Below are the code and all the weights of a small trained network. Each question names an input and a class and asks about switching units off, where a switched-off unit gives its printed mean instead of its output.

import numpy as np


def w(rows, s, z=0):
    codes = np.array(rows[::2]) - 128.0
    scale = np.full(codes.shape[1], s)
    scale[-1] = z or s
    return codes * scale


def f(y):
    return np.maximum(y, 0)


def log_softmax(a):
    a = a - a.max(-1, keepdims=True)
    return a - np.log(np.exp(a).sum(-1, keepdims=True))


def net(x, mask):
    res = np.array(x, float).reshape(1, 6) / 4 @ E
    y = f(res @ A[0][:, :-1].T + A[0][:, -1])
    res = res + np.where(mask, y, B[0][:, -1]) @ B[0][:, :-1]
    return log_softmax(res[-1] @ U[:, :-1].T + U[:, -1])


A, B = {}, {}
E = w([
[64,81,42,157,115,45],'x0',
[142,179,96,145,188,68],'x1',
[142,133,193,73,30,84],'x2',
[24,194,89,186,81,193],'x3',
[74,132,255,99,135,100],'x4',
[82,240,91,79,117,127],'x5',
],0.007)
A[0] = w([
[107,80,157,128,129,156,168],'N0',
[118,168,146,123,82,164,188],'N1',
[194,98,152,131,119,97,138],'N2',
[88,149,86,163,169,101,197],'N3',
[155,142,72,151,98,248,194],'N4',
[123,45,173,115,122,131,128],'N5',
[112,138,105,170,155,110,128],'N6',
[142,113,91,161,152,166,177],'N7',
[145,117,73,142,138,171,132],'N8',
[119,117,124,135,146,121,38],'N9',
[151,91,118,85,80,78,125],'N10',
[123,130,136,147,147,87,221],'N11',
[118,104,110,134,154,52,254],'N12',
[74,117,82,117,85,115,185],'N13',
[73,202,127,116,125,120,241],'N14',
[83,122,183,112,126,184,147],'N15',
[103,167,101,142,141,150,172],'N16',
[137,194,121,120,129,79,220],'N17',
[100,151,157,101,103,183,231],'N18',
[56,127,93,125,46,112,214],'N19',
[123,66,189,115,113,166,111],'N20',
[193,161,162,90,172,128,180],'N21',
[85,142,179,105,117,182,188],'N22',
[91,158,75,161,169,115,132],'N23',
[148,66,166,133,127,125,143],'N24',
],0.011,0.0033)
B[0] = w([
[145,140,82,177,168,89,196],'N0',
[93,193,137,135,85,110,209],'N1',
[189,84,141,65,168,73,222],'N2',
[105,70,107,151,187,33,228],'N3',
[103,237,73,220,125,209,254],'N4',
[156,115,93,171,178,85,229],'N5',
[119,90,89,182,174,79,184],'N6',
[128,147,76,166,163,164,207],'N7',
[122,148,86,179,121,149,197],'N8',
[112,145,116,145,107,129,133],'N9',
[167,71,145,66,200,72,208],'N10',
[132,105,126,122,153,94,191],'N11',
[113,91,127,137,189,66,243],'N12',
[133,123,174,85,139,85,215],'N13',
[98,137,202,68,119,2,237],'N14',
[138,187,107,197,133,103,214],'N15',
[87,76,148,155,178,107,199],'N16',
[93,89,173,107,140,99,206],'N17',
[96,212,134,175,83,113,227],'N18',
[124,175,186,43,116,69,249],'N19',
[152,148,61,172,165,89,223],'N20',
[136,161,190,29,107,157,227],'N21',
[110,227,116,190,68,74,226],'N22',
[118,67,114,161,189,101,218],'N23',
[188,121,89,146,211,93,221],'N24',
],0.0069,0.0067)
U = w([
[82,202,198,97,44,113,206],'0',
[101,125,66,254,144,115,119],'1',
[115,96,125,122,76,156,2],'2',
[195,163,113,126,130,140,173],'3',
[137,134,76,119,120,252,108],'4',
[148,55,159,43,166,84,152],'5',
],0.0093,0.0036)

Each question gives the input, the list of numbers given to net, and the class t.
The units are the neurons (one row each of A and B). Each row of codes is followed by its name. A weight is (code - 128) times the scale printed after its matrix; where a second scale follows, it is the last column's (A, B and U).
mask holds one flag per neuron, in row order. A switched-off neuron (its flag False) gives its mean, the last column of its row in B, instead of its output. The means were averaged over made-up inputs and are rounded, as every weight is.
A unit's drop is (log p(t) with every unit on - log p(t) with that unit switched off) / (log p(t) with every unit on - log p(t) with every unit switched off).
The circuit of an input: a set's keep is (log p(t) with only the set's units on - log p(t) with every unit switched off) / (log p(t) with every unit on - log p(t) with every unit switched off). Starting from the 12 units with the biggest drops (on a tie, the unit counted first), units are removed one at a time, each time the one whose removal leaves the highest keep (on an exact tie, the one counted first), for as long as the keep stays at least 0.8.
circuit, biggest first: the units of the circuit, biggest drop first
k most important neurons: the k neurons with the biggest drops, biggest first
drop of u: that unit's drop, to one decimal
input [8,-5,1,8,-2,1], class 0: circuit, biggest first -> (N19)
input [3,6,-5,-3,-2,8], class 5: circuit, biggest first -> (N4 N14)
input [5,-7,-1,4,1,0], class 0: circuit, biggest first -> (N19 N24)
input [-1,8,8,-2,-6,7], class 5: circuit, biggest first -> (N4 N17)
input [0,7,-7,-6,-4,2], class 5: 2 most important neurons -> (N4 N21)
input [-3,-7,5,-2,0,0], class 3: 2 most important neurons -> (N20 N14)
input [-4,-8,5,2,5,-3], class 1: 2 most important neurons -> (N20 N5)
input [-2,0,-2,-7,-7,4], class 4: drop of N14 -> 0.2
input [6,8,-7,7,3,1], class 5: drop of N18 -> 0.1
input [0,-3,1,2,8,-3], class 1: drop of N21 -> 0.2
input [-4,-7,-7,-7,-3,-7], class 1: drop of N5 -> 0.3
